
[[  28   40  -35  225  162  -29  -32   51   77 -276    0  -79  -59   86
   -25  211 -178   57  -12   28  -52   84    4  -70  171  196  -16  -77
    81  -55]
 [  16 -197  -36  231    6  -92 -186 -116  -79   20  104  -33   39   98
    14   82  -35  -76 -149   65  -30   82 -157   44  124   27  -57  -96
    66   91]
 [ 253  176   81  234 -183  -77  -17 -134  412 -461  -77  140  222  126
     4   99  -33   13 -205  -64  244  104   41  310  -68   38  139   12
   115  189]
 [ 124  -61  112   55   37   70  -16 -109   53 -125 -166 -125 -223  161
   -45  281 -294  -32   21   79 -103  129  -60  -37  207 -104   -4   -5
  -103 -115]
 [ 250  199    0  225 -129 -167  -57 -155  255 -446  -59  196  259  120
    15   23   17   45 -230  -87  111  116  -76  347  -15  -49  113    0
   104  173]
 [ 164  103  101 -151  -30  140   87   61  -13 -228 -112 -125  -96  127
  -173  -17 -181   79   25   78 -329   52 -163  -70   44 -290  308   27
  -349 -235]
 [  39 -366  157  213  -74   50 -227 -125   56  239   14 -106 -147   89
    13  295  -91  -40  -63   80  137  130   17   49  100  137 -127  -36
    40   30]
 [  71  -98  -19    3   44   36  -39  -90 -157  -39   94  -30   82  133
   171   38  -93   27 -171    4  -57   48 -173  132  147  -52  -64 -119
   -36   66]
 [ -73 -203  -89  215 -146  170  104 -207   28  -25  194  -67  -19  -84
   134   64 -138 -203 -178 -207  -68   90   -5   18  129   36  176  -52
  -183 -227]
 [  -5   54  -82 -141 -187  362  334 -106   24 -259  170  -82  133  -21
   221 -204 -144  -77 -190 -221  -23  -30  -31   68  -18 -106  357 -108
  -311 -177]
 [  46 -100  178 -107   33  239  -65  202   49  -70   -1 -301  -39  168
    35  126 -201   16   52  326  322 -187   74 -225   16  200  -89 -184
    56  218]
 [ -65 -443  165   62 -130  203 -315   54  -68  380   57 -235 -150  -26
    89  179  -24  -62   46  248  513 -151  158 -182   64  355 -235 -121
   122  139]
 [  80 -132   14  118 -187    1 -145 -102   15   -7  109   35  180   36
    58  -70   81  -31 -196   11  164    3  -90  165  -39   13   62  -66
     7  137]
 [ 103 -124  -44  106  137 -162 -239  -31 -315   32   91    6   83   92
   199  150  -33   46 -164   88  -63  -11 -215  127  319   22 -299 -106
    81  134]
 [ -23  -73   30   86 -183  238   54 -107  189 -145  -24  -83  -69  -44
    73   40 -127  -74  -30  -63  346   -1  170  -40   -2  188  134  -61
    -4  -75]
 [  -9   10   -1  286 -157  -35 -221   81  268 -201   -6   30   87  -74
  -145  -38  130   64   -4   61  452  -33  176  -45 -141  399  109  -51
   244  106]
 [ 142   59  -29   -4   85   14   28 -168 -120 -237 -116  -21  -71  141
   164  165 -258  -22  -80   -1  -62   61 -143   89  307 -152 -109  -57
   -42  -24]
 [  53  125  -80  214  -21  -78  -73  -91   91 -341 -163   29 -110  -28
  -118   76 -109  -19   25  -18   42   66    5  -68  153   53   99   21
    42 -156]
 [ 188  105  113 -407 -163  185  -34  309 -146 -121  169  -94  405  155
   -10 -442  176  220 -154  237   19 -250 -233   70 -272 -192  269 -151
  -235  260]
 [ 221 -222  342 -113 -306  157 -271   99   84  204 -133 -157  -72   55
  -133  102   20   23   40  299  279 -119   42  -37  -88  -51   51   48
  -158   81]
 [-167 -358  132 -291  211  474   16   -6 -257  312 -134 -412 -525  179
   151  239 -413   75  216  209  209   18   76 -339  228  189 -254 -217
   -23 -133]
 [ 142   22   32  292  107 -268 -354   63   66 -163 -110   77   17  113
  -141  186   49  182  -12  149  115  100  -36   76   95  234 -161  -26
   281  148]
 [ -64  -37  -67  358  -13  -51 -156   75  146 -167   56  -34  -40  -73
  -185   64   19   19   10    5   60   61   79 -145   11  318  133  -28
    91 -122]
 [ 237  -62  154   56 -125  -41 -168 -150   54  -62 -169   30  -41  138
     5  185  -86   19  -82   86  109   85  -72  184  123 -123  -64   37
   -14   69]
 [ 208  -66  171  149  -28 -108 -204  -57  118  -92 -147  -39  -57  228
  -216  194 -107   16  -32  208  -83  140 -144   55   47 -136   25    7
    -6   95]
 [ 178  -37  117 -177  -51  148   -6    8 -141  -19  -42  -80  -29   82
   100   62 -117  100  -67   28 -130    6 -120   92  137 -172   40    3
  -259 -121]
 [  80 -119   87   74 -210   72 -129  -85   84  -36  -26  -71   18   51
   -60  -14  -23 -110  -70  128  212  -42  -31  -16  -30  -35  107  -44
   -33   88]
 [-166 -214  -60 -279  262  314   48  232 -434  146  324 -330   61  176
   236 -132 -142  120  -70  180  -91 -147 -184 -216   94  142  -97 -345
   -85  102]
 [ 155 -229  261   35 -239   67 -279  -64  182  136 -148  -65  -55  158
  -167   67   27   29   -8  247  353   43    9   53 -157   12   32  -21
    60  208]
 [  40   84  -34   36  164   21  -10  139   -2 -277  109  -64  161  165
    58  -10  -66  170 -103   64    8   10  -79   30   19  180    4 -180
   102  151]
 [ 150 -207  241  -95 -152  204 -108   85  -10  181  -21 -149 -118   27
   -39  148  -57   96   -5   75  -74   26   -6   15   29  -51  100   47
  -292 -184]
 [ 178 -130   52   57  136  -93 -193  -91 -197   32   15   25   43  161
   282  284  -99  123 -176   25   43   81 -128  269  309   54 -364  -88
   109  154]
 [ 118   -8  -64   67   -8  -58   -9 -202  -62 -155   88  108  189  172
   117  -71  -17   55 -261 -109 -116  170 -248  308   48 -152   60  -95
   -16   86]
 [  50   87 -117  123 -146 -118 -115 -195   19 -281 -102   76   74   90
  -218 -259   34 -102  -72   96   67   42 -212   -5  -50 -207  237  -64
    47   90]
 [  98  101 -110  -37  -23  -92 -109 -135 -186 -218 -124   67   23   85
   -41 -171  -16   30  -60   68   -8   18 -238   49  119 -207   55  -58
    -3   26]
 [ -82 -221  -68  189   37   28 -107  -52  -65   32  224  -60  106   81
   105   11  -11   -7 -173    5   76   58  -84   41   39  200  -47 -181
   106  125]
 [  35  -76  125  390  103  -13 -109  113  346 -164   26  -85  -92   96
  -167  358 -117  141    0   -2  -32  224  144  -13    2  396   55   -7
   114  -92]
 [ 132  -50   50  116  258 -186 -300  128 -127  -57   26  -12   99  245
    63  194  -13  244  -90  207   48   51 -146  122  157  206 -334 -155
   275  304]
 [ -38  -58 -143  177  127 -146 -146  -72 -168 -152   63  -74   36  178
  -140  -79  -83 -108  -77  195 -140   31 -299 -137  114  -98   14 -171
    85  137]
 [  31   20   36  -15  144  118  -15  198   27 -187  136 -118  151  158
   134   41  -76  206  -89   81  137  -34   13   22   -3  297  -58 -194
   116  180]
 [-296 -226  -99 -417 -150  500   -9   75 -447  266  -31 -326 -336 -172
   -67 -442  -45  -68  238  192  237 -271  -28 -557    0  -18  232 -157
  -273 -315]
 [ -24 -161   -7  130   77   66  -14  -10  -32  -88  198 -190   89  194
    53   70 -181 -132 -142  154  -39  -16 -153  -95   87   37  -13 -211
    16  194]
 [  77  -32   51 -355   18  254   24   61 -238   39   54  -46   86  124
   243 -166    4  299 -104  -18   75   -7 -112  177  -11   -4   -7 -146
  -113   30]
 [  61 -150  -16  274 -128 -142 -255 -114  -12  -10    8   17    3    5
  -126   49   35 -121  -83   88   31   37 -121    0   89  -22   37   -6
    25   28]
 [ -30  -34  -84 -124   46  218  222  -88 -117 -155  212 -102  147  203
   105 -212 -133   20 -210  -76 -245  107 -263   80  -33 -179  240 -209
  -195   -2]
 [ 333  197   88  -55 -183 -130 -107   66   -2 -249  -40  141  238   71
  -162 -151  140  194 -154   -8 -324   60 -258  263  -56 -344  317  114
  -294  -88]
 [  -3 -149  -50   97  253  -22  -96   55 -222   -4  203 -104   71  187
   152  134 -117   93 -145   69 -166   68 -192   30  204  123 -187 -188
    68  117]
 [ 108  138   42  182   44  -41  -73  133  192 -282  -96   23  -69   10
  -217  117  -18  252   37  -58 -148  175   44   15    6  168  200   66
   -39 -255]
 [  34  -62  105  -90  -47  276   53  159   84 -101  175 -177  160   97
   171   -8  -74   88 -114   77  260 -118   81    4  -82  236   43 -176
   -12  174]
 [ 123  259    7   32   45   69  125  -56  237 -511 -184  -12  -25  175
   -57   54 -225   95  -11   -8   70  116    4   40   26   -2  157  -59
    43  -11]
 [ -48 -271   21  -12  225  166  -25  -44 -245  152   94 -196 -177  143
   250  279 -264   65  -54   23  -85   98  -72  -18  300  147 -257 -163
   -14  -60]
 [ -59 -310  119 -258   18  386  -36  -79 -256  308 -146 -248 -417   43
   165  158 -254   72  132   76  205   10   61 -158  213   80 -167  -91
  -122 -213]
 [  18  -36  -44 -131  392  152  177   87 -260 -150  265 -188  132  327
   317  114 -290  167 -208   11 -333   77 -253   83  220   29 -152 -285
   -52  125]
 [-427 -322 -177  -66  122  328  -87  189 -404  286  117 -382 -413 -154
  -193 -201  -98  -47  265  178  -45 -129   -9 -697  105  263  143 -186
  -139 -409]
 [  67 -211   80   82   84  157   56 -248    5   18   -9  -93 -160  175
   273  377 -326  -19 -134 -103    6  207  -12  176  273   39 -186  -88
   -11  -46]
 [ 268   32  107  333  -17 -190 -160 -138  174 -252 -194   56 -107   61
    -5  470 -196  -41  -61  -14  -39  147   15  161  325   -1 -133  119
    27  -83]
 [  71 -131  160  120 -114  108 -207  127  163  -30   17 -127   38   20
    90  193  -31   26  -25  187  524 -145  209  -39    6  381 -148  -98
   193  228]
 [   3 -212  -60  204   95  -43 -137   40 -229   61  272 -107   93  -10
   204  193  -69  -75 -181   12 -145  -49 -116   -6  296  125 -167 -104
   -45   -2]
 [  37 -283    8  107    0   22 -120  -24 -158  187  334  -10  227   97
   229   44   68   73 -293  -69 -101   83 -168  255   56   87  -70 -135
   -51  108]
 [  71 -299  197 -132 -123  238 -116  174 -101  254  227 -212  124  107
    61  -15   27   63 -126  174    8  -95  -92   10  -90   19   68 -117
  -208  106]
 [  47 -120   70  -14 -227  141  -80  126  111  -13  322  -29  437  102
    29 -308  228   92 -265   79  227  -90  -80  166 -357  128  242 -186
    -4  334]
 [ 460 -161  402  478 -250 -264 -326   33  478  -38   58   93  249  145
  -150  517   76   45 -274   54 -137  193    1  432  -40   11   42  187
   -71  161]
 [ 199 -196  265  119 -141   35 -198   -5  163   83 -100  -96 -112  110
  -144  282  -86   24  -18  143   -7  103   -7   59   29  -30   40   62
  -121  -33]
 [  28 -298  127  259  142   93  -80 -131   76   94   -4 -156 -247  128
   197  566 -325  -12  -47  -26   77  192  118   46  316  289 -301  -62
    99  -54]
 [ 141   88   80  114 -199  -76 -235  -49  208 -279 -257    6  -12   79
  -262  -63    7  -55   47  264  401  -58   -2  -82  -84   -4  104  -16
   168  200]
 [  -7   42   -5  249  -74  159   77  -88  300 -319 -118  -71 -197  -83
    26  254 -238  -64   43 -125  249   78  262  -92  134  295  101   10
    43 -236]
 [ 107 -148   37   84  -67  -80 -248 -102 -105   73  -29   33   17   88
   -29   22   40   47 -100   83   46   80 -154  123   65  -49  -47  -36
    29   70]
 [  54  -47   50  105   -8  100   58  -38   98 -155   17 -104  -84  112
  -116  102 -167    9  -48  -24 -251  167  -81  -25   35  -65  231  -19
  -186 -190]
 [-206 -675  357 -134 -198  692   -3  154   29  611  103 -606 -512  -49
   -45  296 -306 -180  216  245  197 -117  279 -534  -13  260  107  -84
  -372 -318]
 [ 229  213  -74 -126   65 -101  -10 -216 -191 -308 -212  170   21  154
   131  -30  -96  186 -119  -95 -126  155 -254  309  236 -291  -39   -9
   -39  -43]
 [  15 -166   32    8  257   30 -152  164 -295   86   82 -201 -120  108
    98  242 -173  115    7  155 -176  -15 -113 -128  310  144 -241 -117
   -30  -51]
 [ 158  287    6   43  -80  -57  -95   93  201 -458 -134   86  182   81
  -121 -147   67  186  -37   87  278  -37   10   78 -127  113  151  -53
   158  166]]

[-111   -2   69 -291  254  -55 -179  165   67 -137  -73 -196  192  -60
   86  245  231  -13  -61   33  -18 -233  202 -168 -144 -189   77   61
  -45   26  103   -4  -47] : 63
[-239  112 -106  480 -179 -155   72   40   94  -93 -245 -180   61 -108
    5 -179 -156 -414  -28 -324   87 -210 -121  -22  -57  307  160  -37
   -9  152  -58   37 -128] : 42
[   9   20 -174  190  144  -53  117 -226 -146 -355 -356   97 -278 -192
  -56  332  170 -445 -293   30   33 -164  -82 -104  298   61  136   53
 -336  205  -14    8 -448] : 56
[-111  -35  -67 -257  170   40 -206  158   45   -6 -211 -108  166   65
  169   20    6  -81 -103  -81 -170 -200  158 -298 -268 -113   87 -123
  -28 -118   34   96 -101] : 32
[ -91 -178  158 -308  105  -49 -179 -136   55 -350  254 -158  -12 -198
   96  612  295  350   14  -22  167 -136  203  176  -80 -208   75  135
  122  260  124 -341   41] : 22
[  -6  104 -136 -295   83   11 -116  339   37  -86 -298 -118  145  -36
  110  120  102 -213  -39   46 -199 -414   85 -319 -182 -274   35  108
 -210   63   96  -85 -198] : 31
[-133    6  251  214 -202  -99  133    2   -3 -188  -64  -58  256 -170
  -71 -355  139   18   15 -130   84  -54  -10  278   54   86  -62   92
  333  -78  -21    1  271] : 6
[-225   -7  301  307 -112 -233   85   21 -119 -122  -33 -143  240 -168
  -61 -304   67   91   19  -96  162 -193 -181  345  115  150   61  -70
  146 -105   59  -81  452] : 46
[ -34 -142   -3 -314  199  -26 -195  -42   -2 -182   18 -349  -62 -202
  126  633  378  252   55   35   40  -84   71   47 -142 -145  149  141
  -57  158   53 -266  -58] : 36
[ -35   77 -167  -45  210  -17  -64  -75    5 -173  -33 -227 -224  -85
   19  508  103 -150  -65   30   21  -86  -24  -85   24  -52  201  127
 -234  264   11 -121 -235] : 39
[-408  -84   -1  382  240 -110 -123 -251  155  -42 -121 -104  105   64
   71 -101 -171 -366 -282 -410  179  118  193 -182 -139  484  281 -365
  121  -94 -118  474 -201] : 9
[ -14  -44 -224 -269  142  102 -249  -50   42  -93 -113 -209 -150   34
  189  356   17  -24  -92  -88 -177  -77  123 -264 -264 -117  141  -30
  -52   98    0  -29 -259] : 4
[-250  -96  249  338 -183 -231  -38 -208  -76 -153  146 -363   30 -186
   10  -55   48  316   88 -244  206  -26 -179  456  -26  256  145  -86
  311   31   14 -175  460] : 0
[-192 -152 -135    6   85   98 -176 -252   96   47  287 -188 -169   47
  183  382 -231  205   51 -241  104  174   -8  109 -235  175  266 -187
   99  118  -82 -151   32] : 49
[ 102   -1 -200 -132  -56  334  184  -44   77  -40    7  228  -69  -44
   23  100  -35 -113   41   11  -79  201   35   49   13  -85  -42  201
   83   66 -175 -115 -214] : 28
[-324  -69   92  304  266 -144   39   30 -102  134 -126    0  219  -18
   17 -135 -135 -167  -99  -86  193 -115 -175   63   95  315  273 -352
 -211 -240  -27  120  195] : 52
[ -38  -42 -153 -212  -45  260   15   99  186   47   80   91  106   14
  136   86 -128  -13  105 -108  -54   58  124  -33 -225  -87    9   78
  127   45 -100 -134 -110] : 23
[-356  -42  203  430   -9 -108   12 -140   25  100   54 -162  237   40
    1 -477 -196    8  -38 -306  160  195  -50  223  -75  436  154 -291
  354 -270 -122  270  376] : 44
[  92   27 -138 -173   20   -5   11  176 -196 -128 -309  -78  -73 -160
   63  243  169  -51    4  160 -160 -384 -210  -44   55 -232   68  111
 -341   72   91 -311  -61] : 37
[ -72 -150 -170 -169  115  215  -90   71   23  225 -171  -66  107   44
  203  -17  -58   28   44 -107 -142  118    0 -117 -277   83  131 -162
   22 -254 -143   53  -47] : 3
[ -30   68 -208 -144  213  107  -67  152   18   78 -246 -104   33   45
   85   88   -7 -244  -65   18 -164  -71   20 -279 -126  -48  131   -5
 -193  -61  -54   88 -211] : 20
[-123   40  181  -65 -143  -53   54  197   58 -153  105   17  277 -116
    5  -93   20   84   99  -35   72 -271   29  189  -31 -160  -53  122
  152   70   91 -254  257] : 13
[   9   55 -192  209   84  195  229 -252  -23   -9   74   89 -265  -48
  -82  176  -95 -184  -20   15   83  340 -159  182  221  174  139   99
  -61  101 -213  -36 -130] : 10
[-197   22  -74  197 -217  116   77   92  260  136   69 -148  205  -33
   65 -210 -177  -88  199 -317   73  160   11  123 -271  239   70   69
  316   23 -185  -18   42] : 25
[-116   -9 -107 -184  265   37 -223 -165  165 -246   44 -154 -117   21
   93  458   75 -143 -195 -123    7    9  311 -254 -167  -60  147   38
   36  222    3  103 -356] : 14
[ 220  -66 -380 -329   33  354  -48 -171  -80  -45 -134   41 -373   26
  164  360  -11   28  -53   56 -308  164  -31 -141 -112 -182   55   80
  -73   54 -124 -135 -320] : 64
[ -53  -53  -21   61 -212  214  178   22  150   79   79  -40  157 -116
   24 -149   12   79  227 -154   48  278  -24  279 -129  126  -25  183
  353  -46 -214 -110   98] : 62
[ -55  102   38 -320  232  -12  -77  284  122 -179 -199  -69  280  -66
   22  127  278 -241 -107   83  -71 -285  284 -287  -86 -278  -14  195
  -75   39   86   71 -199] : 58
[ -51  -66   65  265 -287  112  298   -3   62    6 -106  -81  189 -273
  -57 -283  208    8  222 -151  105  268 -129  405   14  250  -48  241
  356  -94 -241  -80  137] : 61
[ -47   76 -248 -195  109   99 -118  242  147   -9 -339 -122  117   15
  137   83   29 -351  -64  -89 -200 -196  162 -418 -278  -98   81   64
 -120   29  -34   99 -388] : 51
[  53 -141   39 -463  166  228  -79   39 -112   61   78  105   90   51
  135   74   44  339   16  162 -170   51   40   54  -90 -272   -9  -63
   68 -247    4 -131  235] : 38
[-303 -127  153   69   69 -165 -245 -301  166 -308  334 -315  -57  -90
   84  432   34  199  -54 -304  267   -4  213  157 -178  128  206  -56
  284  285   52  -99   52] : 65
[-163  -27   68  146   22  -84   -3 -167   -1 -145  224 -168  -84 -116
    0  267  -33  120   41  -97  199  -19  -97  268   49   95  174    9
   46  187   11 -217  164] : 29
[ -66   -9 -129  304 -257  -50  -22 -333  -35 -214   81 -308 -372 -135
   52  235 -101   87   49 -260   47   49 -216  262  -43  194  174   43
  150  309  -56 -255   18] : 71
